Below is a small trained network, with its code and all its weights. Each question gives an input and a class and asks what happens when units are switched off, that is, made to give their printed mean instead of their output.

import numpy as np


def w(rows, s, z=0):
    codes = np.array(rows[::2]) - 128.0
    scale = np.full(codes.shape[1], s)
    scale[-1] = z or s
    return codes * scale


def f(y):
    return np.maximum(y, 0)


def log_softmax(a):
    a = a - a.max(-1, keepdims=True)
    return a - np.log(np.exp(a).sum(-1, keepdims=True))


def net(x, mask):
    res = np.array(x, float).reshape(1, 3) / 4 @ E
    y = f(res @ A[0][:, :-1].T + A[0][:, -1])
    res = res + np.where(mask, y, B[0][:, -1]) @ B[0][:, :-1]
    return log_softmax(res[-1] @ U[:, :-1].T + U[:, -1])


A, B = {}, {}
E = w([
[108,197,104,32,40,40,138],'x0',
[104,59,9,149,91,100,51],'x1',
[234,141,136,73,153,205,37],'x2',
],0.011)
A[0] = w([
[107,130,99,173,148,77,107,129],'n1',
[155,198,140,7,89,90,134,157],'n2',
[96,165,206,156,137,114,239,253],'n3',
[186,201,202,69,153,196,123,156],'n4',
[120,168,116,45,75,73,125,164],'n5',
[53,76,64,161,106,111,149,121],'n6',
[158,122,100,91,122,159,50,71],'n7',
[191,121,115,115,126,134,96,126],'n8',
[117,139,106,154,110,131,135,99],'n9',
[177,89,42,92,114,146,21,25],'n10',
[114,126,152,119,136,131,111,98],'n11',
[99,130,83,161,108,100,172,218],'n12',
[123,70,114,246,172,158,131,251],'n13',
[94,143,181,133,152,109,196,193],'n14',
[166,115,163,178,178,197,127,210],'n15',
[93,152,170,150,115,129,179,147],'n16',
],0.012,0.0043)
B[0] = w([
[94,86,131,86,106,119,93,167],'n1',
[165,242,185,62,55,182,110,241],'n2',
[79,172,86,202,202,209,167,242],'n3',
[218,86,204,59,160,99,151,223],'n4',
[93,187,105,120,70,30,192,224],'n5',
[132,78,115,91,34,84,88,208],'n6',
[111,173,118,163,179,181,163,184],'n7',
[131,162,133,130,185,148,150,170],'n8',
[139,127,99,110,112,115,131,142],'n9',
[42,182,94,212,116,170,175,215],'n10',
[132,123,141,122,132,129,111,132],'n11',
[105,95,105,161,67,71,87,195],'n12',
[156,27,110,124,109,242,5,249],'n13',
[90,172,96,144,141,191,162,201],'n14',
[142,61,137,163,246,55,160,218],'n15',
[109,182,121,179,124,135,108,183],'n16',
],0.019,0.017)
U = w([
[101,116,104,216,184,202,108,241],'0',
[71,240,104,149,119,142,125,202],'1',
[202,91,177,115,217,90,105,64],'2',
[209,167,199,39,98,147,112,2],'3',
[144,66,120,117,75,142,30,63],'4',
[107,111,114,111,49,2,126,94],'5',
],0.0083,0.0016)

Each question gives the input, the list of numbers given to net, and the class t.
The units are the neurons (one row each of A and B). Each row of codes is followed by its name. A weight is (code - 128) times the scale printed after its matrix; where a second scale follows, it is the last column's (A, B and U).
mask holds one flag per neuron, in row order. A switched-off neuron (its flag False) gives its mean, the last column of its row in B, instead of its output. The means were averaged over made-up inputs and are rounded, as every weight is.
A unit's drop is (log p(t) with every unit on - log p(t) with that unit switched off) / (log p(t) with every unit on - log p(t) with every unit switched off).
The circuit of an input: a set's keep is (log p(t) with only the set's units on - log p(t) with every unit switched off) / (log p(t) with every unit on - log p(t) with every unit switched off). Starting from the 12 units with the biggest drops (on a tie, the unit counted first), units are removed one at a time, each time the one whose removal leaves the highest keep (on an exact tie, the one counted first), for as long as the keep stays at least 0.8.
circuit, biggest first: the units of the circuit, biggest drop first
most important unit: the unit with the biggest drop
top k neurons: the k neurons with the biggest drops, biggest first
drop of u: that unit's drop, to one decimal
input [5,0,3], class 3: circuit, biggest first => (n3)
input [0,-1,-6], class 0: top 2 neurons => (n2; n5)
input [4,-6,1], class 3: top 2 neurons => (n4; n10)
input [6,-2,1], class 3: top 2 neurons => (n10; n2)
input [1,6,8], class 1: top 2 neurons => (n13; n10)
input [6,5,0], class 5: top 3 neurons => (n3; n5; n14)
input [0,-2,1], class 2: top 2 neurons => (n2; n10)
input [7,4,0], class 5: top 2 neurons => (n3; n5)
input [-1,-5,-8], class 0: top 3 neurons => (n3; n2; n5)
input [1,-8,7], class 3: drop of n2 => 3.5
input [1,-5,5], class 3: drop of n2 => 0.4
input [-4,1,-8], class 4: drop of n6 => 0.7
input [-3,1,-1], class 4: drop of n3 => 0.4
input [1,-5,6], class 3: most important unit => n2
